Below is a small trained network, with its code and all its weights. Each question gives an input and a target symbol and asks what happens when units are switched off, that is, made to give their printed mean instead of their output.

import numpy as np


def w(rows, s, z=0):
    codes = np.array(rows[::2]) - 128.0
    scale = np.full(codes.shape[1], s)
    scale[-1] = z or s
    return codes * scale


def f(y):
    return y / 2 * (1 + np.tanh(0.7978845608 * (y + 0.044715 * y**3)))


def softmax(a):
    e = np.exp(a - a.max(-1, keepdims=True))
    return e / e.sum(-1, keepdims=True)


def log_softmax(a):
    a = a - a.max(-1, keepdims=True)
    return a - np.log(np.exp(a).sum(-1, keepdims=True))


def net(x, mask):
    ids = ['ΘΛΞΠΨΩαβγεημσ'.index(c) for c in x.split()]
    T = len(ids)
    res = E[ids] + P[:T]
    u = 0
    for l in range(2):
        q, k, v = (res @ M[l].T for M in (Q, K, V))
        z = softmax(np.where(np.tri(T) > 0, q @ k.T / 3**0.5, -1e9)) @ v
        res = res + np.where(mask[u], z, O[l][:, -1]) @ O[l][:, :-1]
        u += 1
        y = f(res @ A[l][:, :-1].T + A[l][:, -1])
        res = res + np.where(mask[u : u + 12], y, B[l][:, -1]) @ B[l][:, :-1]
        u += 12
    return log_softmax(res[-1] @ U[:, :-1].T + U[:, -1])


Q, K, V, O, A, B = {}, {}, {}, {}, {}, {}
E = w([
[128,179,146],'Θ',
[109,188,128],'Λ',
[145,117,2],'Ξ',
[123,137,154],'Π',
[173,94,168],'Ψ',
[138,138,172],'Ω',
[163,117,155],'α',
[143,117,205],'β',
[130,165,184],'γ',
[70,181,123],'ε',
[137,136,154],'η',
[214,116,140],'μ',
[161,100,184],'σ',
],0.0068)
P = w([
[135,77,98],'0',
[209,229,173],'1',
[202,231,175],'2',
[214,222,164],'3',
[216,227,168],'4',
[218,252,177],'5',
],0.0033)
Q[0] = w([
[196,254,190],'0.h1',
[136,149,201],'0.h1',
[253,217,52],'0.h1',
],0.024)
K[0] = w([
[126,2,56],'0.h1',
[157,77,111],'0.h1',
[2,93,9],'0.h1',
],0.024)
V[0] = w([
[99,204,119],'0.h1',
[174,125,151],'0.h1',
[151,150,3],'0.h1',
],0.017)
O[0] = w([
[155,188,222,3],'0.h1',
[158,106,97,230],'0.h1',
[147,1,241,179],'0.h1',
],0.013,0.0018)
A[0] = w([
[88,158,128,9],'0.n1',
[116,125,148,152],'0.n2',
[145,197,92,226],'0.n3',
[117,131,127,115],'0.n4',
[6,141,161,128],'0.n5',
[122,138,163,103],'0.n6',
[110,126,163,161],'0.n7',
[152,136,115,49],'0.n8',
[103,145,159,66],'0.n9',
[93,141,151,79],'0.n10',
[130,136,125,6],'0.n11',
[146,118,87,140],'0.n12',
],0.012,0.0025)
B[0] = w([
[129,166,72,94],'0.n1',
[151,120,147,136],'0.n2',
[65,83,182,254],'0.n3',
[130,135,129,115],'0.n4',
[255,112,130,106],'0.n5',
[163,122,142,133],'0.n6',
[166,114,158,147],'0.n7',
[99,165,80,122],'0.n8',
[175,103,124,108],'0.n9',
[159,117,114,101],'0.n10',
[102,207,54,94],'0.n11',
[98,68,117,176],'0.n12',
],0.02,0.0032)
Q[1] = w([
[72,22,192],'1.h1',
[120,32,253],'1.h1',
[91,182,132],'1.h1',
],0.021)
K[1] = w([
[95,97,6],'1.h1',
[134,82,71],'1.h1',
[142,155,128],'1.h1',
],0.028)
V[1] = w([
[89,211,251],'1.h1',
[169,144,130],'1.h1',
[38,86,135],'1.h1',
],0.014)
O[1] = w([
[52,72,245,11],'1.h1',
[132,181,143,79],'1.h1',
[129,10,106,255],'1.h1',
],0.013,0.0078)
A[1] = w([
[126,147,119,112],'1.n1',
[102,91,167,220],'1.n2',
[57,116,132,90],'1.n3',
[126,246,109,2],'1.n4',
[126,145,120,76],'1.n5',
[143,74,131,96],'1.n6',
[55,160,162,223],'1.n7',
[97,217,144,96],'1.n8',
[78,120,55,116],'1.n9',
[58,109,100,32],'1.n10',
[142,179,69,90],'1.n11',
[126,147,120,110],'1.n12',
],0.012,0.0028)
B[1] = w([
[116,110,115,128],'1.n1',
[154,153,75,217],'1.n2',
[113,145,84,172],'1.n3',
[88,254,78,161],'1.n4',
[109,109,115,125],'1.n5',
[126,186,145,228],'1.n6',
[196,140,126,184],'1.n7',
[91,54,187,179],'1.n8',
[131,74,200,250],'1.n9',
[52,127,141,177],'1.n10',
[109,98,60,206],'1.n11',
[115,112,117,127],'1.n12',
],0.026,0.015)
U = w([
[253,204,74,182],'Θ',
[249,106,246,139],'Λ',
[123,134,132,43],'Ξ',
[111,150,107,216],'Π',
[111,70,218,92],'Ψ',
[76,144,95,179],'Ω',
[123,91,199,131],'α',
[33,118,119,2],'β',
[101,201,13,15],'γ',
[99,193,187,176],'ε',
[107,142,114,177],'η',
[173,45,70,152],'μ',
[71,91,188,55],'σ',
],0.0031,0.0034)

Each question gives the input, a string of symbols that net reads in full, and the target symbol t.
The units are the heads (3 rows each of Q, K, V and O) and the neurons (one row each of A and B). Each row of codes is followed by its name. A weight is (code - 128) times the scale printed after its matrix; where a second scale follows, it is the last column's (O, A, B and U).
mask holds one flag per unit, layer by layer, with each layer's heads first. A switched-off unit (its flag False) gives its mean, the last column of its rows in O or B, instead of its output. The means were averaged over made-up inputs and are rounded, as every weight is.
A unit's drop is (log p(t) with every unit on - log p(t) with that unit switched off) / (log p(t) with every unit on - log p(t) with every unit switched off).
unit that matters most: the unit with the biggest drop
top k neurons: the k neurons with the biggest drops, biggest first
k most important neurons of layer l: the k neurons of layer l with the biggest drops, biggest first
input β ε μ μ ε μ, target β: top neuron -> [0.n3]
input β γ Ξ Λ μ α, target Θ: top 2 neurons -> [1.n2; 1.n6]
input ε ε ε Θ η, target ε: top 2 neurons -> [1.n4; 0.n5]
input Ψ μ β, target Ψ: 2 most important neurons of layer 1 -> [1.n9; 1.n2]
input Λ Ξ μ γ, target Θ: 2 most important neurons of layer 1 -> [1.n2; 1.n9]
input ε Λ σ μ μ Ψ, target ε: top 4 neurons -> [1.n4; 0.n5; 0.n3; 1.n8]
input Θ Θ Ξ Λ, target Θ: top 3 neurons -> [1.n2; 1.n9; 1.n8]
input μ ε Ξ ε ε β, target Θ: top 3 neurons -> [1.n9; 1.n8; 1.n10]
input β μ Λ Λ, target β: top 2 neurons -> [1.n10; 0.n3]
input ε ε α, target ε: top 2 neurons -> [1.n4; 0.n5]
input Λ η μ η Ψ, target Λ: 3 most important neurons of layer 0 -> [0.n3; 0.n5; 0.n12]
input μ μ ε Ω Ψ, target μ: top 2 neurons -> [0.n3; 1.n11]
input μ Ξ μ, target Λ: top 2 neurons -> [1.n2; 1.n11]
input ε μ Ξ, target Θ: unit that matters most -> 0.h1
input Θ μ ε β Ψ, target Θ: top 3 neurons -> [1.n9; 1.n7; 1.n2]
input ε μ γ, target ε: top 2 neurons -> [1.n4; 0.n5]
input β ε γ ε, target β: 2 most important neurons of layer 0 -> [0.n3; 0.n12]
input Θ μ Ω β ε Λ, target Θ: 4 most important neurons of layer 1 -> [1.n7; 1.n9; 1.n2; 1.n8]
input γ Λ ε ε μ, target γ: 3 most important neurons of layer 1 -> [1.n2; 1.n9; 1.n3]
input γ μ μ, target γ: 2 most important neurons of layer 1 -> [1.n2; 1.n3]
input Λ μ μ μ ε, target Λ: most important neuron of layer 1 -> [1.n7]
input Ψ Θ μ μ α, target Ψ: 2 most important neurons of layer 1 -> [1.n9; 1.n2]
input Λ α μ γ η μ, target Λ: 2 most important neurons of layer 0 -> [0.n3; 0.n5]
